Below is a small trained network, with its code and all its weights. Each question gives an input and a class and asks what happens when units are switched off, that is, made to give their printed mean instead of their output.

import numpy as np


def w(rows, s, z=0):
    codes = np.array(rows[::2]) - 128.0
    scale = np.full(codes.shape[1], s)
    scale[-1] = z or s
    return codes * scale


def norm(h):
    return h / np.sqrt((h * h).mean(-1, keepdims=True) + 1e-5)


def f(y):
    return y / 2 * (1 + np.tanh(0.7978845608 * (y + 0.044715 * y**3)))


def log_softmax(a):
    a = a - a.max(-1, keepdims=True)
    return a - np.log(np.exp(a).sum(-1, keepdims=True))


def net(x, mask):
    res = np.array(x, float).reshape(1, 7) / 4 @ E
    u = 0
    for l in range(2):
        y = f(norm(res) @ A[l][:, :-1].T + A[l][:, -1])
        res = res + np.where(mask[u : u + 12], y, B[l][:, -1]) @ B[l][:, :-1]
        u += 12
    return log_softmax(norm(res)[-1] @ U[:, :-1].T + U[:, -1])


A, B = {}, {}
E = w([
[93,39,87,127,65,37,104,144,86],'x0',
[163,86,69,133,165,110,72,161,188],'x1',
[57,161,162,210,163,31,146,156,192],'x2',
[68,188,116,138,229,158,46,23,171],'x3',
[147,64,102,69,96,85,163,79,239],'x4',
[204,141,101,196,107,159,246,38,128],'x5',
[101,154,155,206,2,164,149,99,167],'x6',
],0.0059)
A[0] = w([
[1,155,122,189,106,68,149,165,162,17],'L0N1',
[125,143,178,107,89,179,114,201,16,43],'L0N2',
[124,154,104,175,176,53,142,127,75,144],'L0N3',
[83,123,165,73,144,138,82,105,52,41],'L0N4',
[142,41,145,97,200,75,23,148,151,6],'L0N5',
[100,108,91,89,183,85,47,164,151,36],'L0N6',
[88,189,136,121,179,160,103,151,162,129],'L0N7',
[170,113,105,141,233,77,214,178,119,6],'L0N8',
[56,123,154,195,98,56,151,125,169,62],'L0N9',
[157,95,123,110,69,135,144,71,156,84],'L0N10',
[77,143,134,39,135,101,144,148,72,4],'L0N11',
[174,51,60,133,60,83,194,125,71,33],'L0N12',
],0.008,0.0039)
B[0] = w([
[175,71,192,147,99,64,67,72,188,219],'L0N1',
[114,81,225,141,93,157,100,219,142,253],'L0N2',
[195,116,155,74,135,127,115,137,168,183],'L0N3',
[126,99,160,86,185,126,205,110,108,184],'L0N4',
[18,191,34,93,172,92,80,132,115,242],'L0N5',
[102,76,46,100,110,103,107,202,133,231],'L0N6',
[135,122,78,160,83,115,161,94,55,234],'L0N7',
[254,154,122,111,207,93,178,167,169,174],'L0N8',
[185,140,144,98,87,75,93,73,115,211],'L0N9',
[135,82,92,106,116,142,197,151,162,194],'L0N10',
[126,113,170,90,202,168,132,77,109,154],'L0N11',
[139,127,69,146,106,128,188,90,62,247],'L0N12',
],0.0069,0.0034)
A[1] = w([
[142,207,125,159,169,157,100,72,100,31],'L1N1',
[130,36,126,66,79,60,177,159,140,142],'L1N2',
[149,123,66,98,21,165,216,101,171,17],'L1N3',
[149,128,128,84,81,125,58,165,114,136],'L1N4',
[128,149,154,110,113,236,131,70,242,28],'L1N5',
[178,86,119,159,56,166,112,173,96,53],'L1N6',
[60,152,179,95,204,121,131,157,119,1],'L1N7',
[142,126,56,84,183,87,114,96,136,147],'L1N8',
[63,110,2,86,197,90,11,196,156,72],'L1N9',
[104,145,159,191,112,28,83,95,197,6],'L1N10',
[61,162,161,177,134,14,103,106,168,39],'L1N11',
[86,88,155,17,209,157,79,151,76,30],'L1N12',
],0.0078,0.0029)
B[1] = w([
[143,190,92,188,134,169,80,145,107,149],'L1N1',
[129,189,119,192,155,168,123,67,104,211],'L1N2',
[97,50,88,56,120,140,118,97,147,196],'L1N3',
[127,165,118,175,166,127,138,177,139,163],'L1N4',
[93,151,143,91,179,148,47,151,185,152],'L1N5',
[59,126,146,155,108,128,190,152,144,164],'L1N6',
[153,102,96,89,125,142,157,43,58,144],'L1N7',
[96,159,139,165,82,119,149,231,124,191],'L1N8',
[2,180,23,131,160,70,186,198,174,254],'L1N9',
[164,137,160,84,60,73,62,89,89,176],'L1N10',
[133,124,110,161,84,62,87,114,120,173],'L1N11',
[108,63,118,117,176,76,75,98,73,200],'L1N12',
],0.01,0.0073)
U = w([
[93,106,227,168,80,175,142,238,112,79],'0',
[104,107,118,49,140,191,96,97,247,58],'1',
[115,77,168,90,195,139,93,112,36,47],'2',
[246,157,131,130,184,101,186,182,151,67],'3',
[42,148,43,121,160,56,121,189,125,196],'4',
[133,53,66,117,65,158,223,84,121,154],'5',
[165,138,171,149,58,44,67,74,145,253],'6',
[131,223,120,177,176,210,73,114,124,74],'7',
],0.016,0.003)

Each question gives the input, the list of numbers given to net, and the class t.
The units are the neurons (one row each of A and B). Each row of codes is followed by its name. A weight is (code - 128) times the scale printed after its matrix; where a second scale follows, it is the last column's (A, B and U).
mask holds one flag per neuron, layer by layer. A switched-off neuron (its flag False) gives its mean, the last column of its row in B, instead of its output. The means were averaged over made-up inputs and are rounded, as every weight is.
A unit's drop is (log p(t) with every unit on - log p(t) with that unit switched off) / (log p(t) with every unit on - log p(t) with every unit switched off).
The circuit of an input: a set's keep is (log p(t) with only the set's units on - log p(t) with every unit switched off) / (log p(t) with every unit on - log p(t) with every unit switched off). Starting from the 12 units with the biggest drops (on a tie, the unit counted first), units are removed one at a time, each time the one whose removal leaves the highest keep (on an exact tie, the one counted first), for as long as the keep stays at least 0.8.
units of the circuit, in order: the units of the circuit, biggest drop first
k most important neurons: the k neurons with the biggest drops, biggest first
k most important neurons of layer l: the k neurons of layer l with the biggest drops, biggest first
drop of u: that unit's drop, to one decimal
input [-8,2,-6,2,6,8,-3], class 1: units of the circuit, in order -> (L1N5)
input [-8,2,-5,8,6,8,-8], class 7: 3 most important neurons of layer 1 -> (L1N1 L1N3 L1N8)
input [-3,1,1,1,-6,0,-2], class 7: 3 most important neurons -> (L0N7 L1N1 L0N6)
input [6,-2,0,3,-8,-2,3], class 0: units of the circuit, in order -> (L0N2 L0N5)
input [8,-1,-4,7,-4,7,-1], class 5: units of the circuit, in order -> (L1N9 L1N12)
input [0,-1,2,-7,1,6,-4], class 5: 3 most important neurons -> (L0N12 L1N3 L1N4)
input [-7,-7,8,7,8,6,7], class 6: units of the circuit, in order -> (L1N10 L1N9)
input [2,-5,7,-2,7,8,-4], class 5: 2 most important neurons of layer 0 -> (L0N12 L0N10)
input [-7,-6,3,-2,-4,1,4], class 0: units of the circuit, in order -> (L1N2 L1N9)
input [-8,5,-3,-1,1,8,0], class 1: units of the circuit, in order -> (L1N5 L1N3)
input [1,6,7,-4,6,7,1], class 5: units of the circuit, in order -> (L1N3 L0N5)
input [-3,-3,-8,-7,-5,-3,-4], class 0: 3 most important neurons -> (L0N2 L0N5 L1N6)
input [8,1,0,-3,-8,4,7], class 5: 2 most important neurons of layer 0 -> (L0N12 L0N9)
input [-6,-2,1,-5,-7,1,-4], class 0: units of the circuit, in order -> (L0N2)
input [-2,-5,-4,2,7,7,0], class 1: 2 most important neurons -> (L1N5 L0N7)
input [5,-5,-3,-7,3,-4,7], class 5: units of the circuit, in order -> (L0N12 L1N3)
input [6,4,1,-6,4,-2,8], class 5: 2 most important neurons -> (L0N12 L1N3)
input [-3,-1,-8,-4,-7,6,7], class 0: 2 most important neurons of layer 0 -> (L0N2 L0N7)
input [-6,8,5,3,-1,6,3], class 7: 3 most important neurons -> (L1N1 L0N1 L1N5)
input [-1,-6,-5,1,-7,-4,3], class 0: units of the circuit, in order -> (L0N2)
input [0,-7,-1,-4,-3,5,-7], class 3: drop of L0N8 -> 0.4
input [1,-2,1,1,-5,6,-4], class 3: drop of L0N8 -> 0.1
input [-3,-6,0,-5,-1,-6,2], class 0: drop of L0N2 -> 0.5
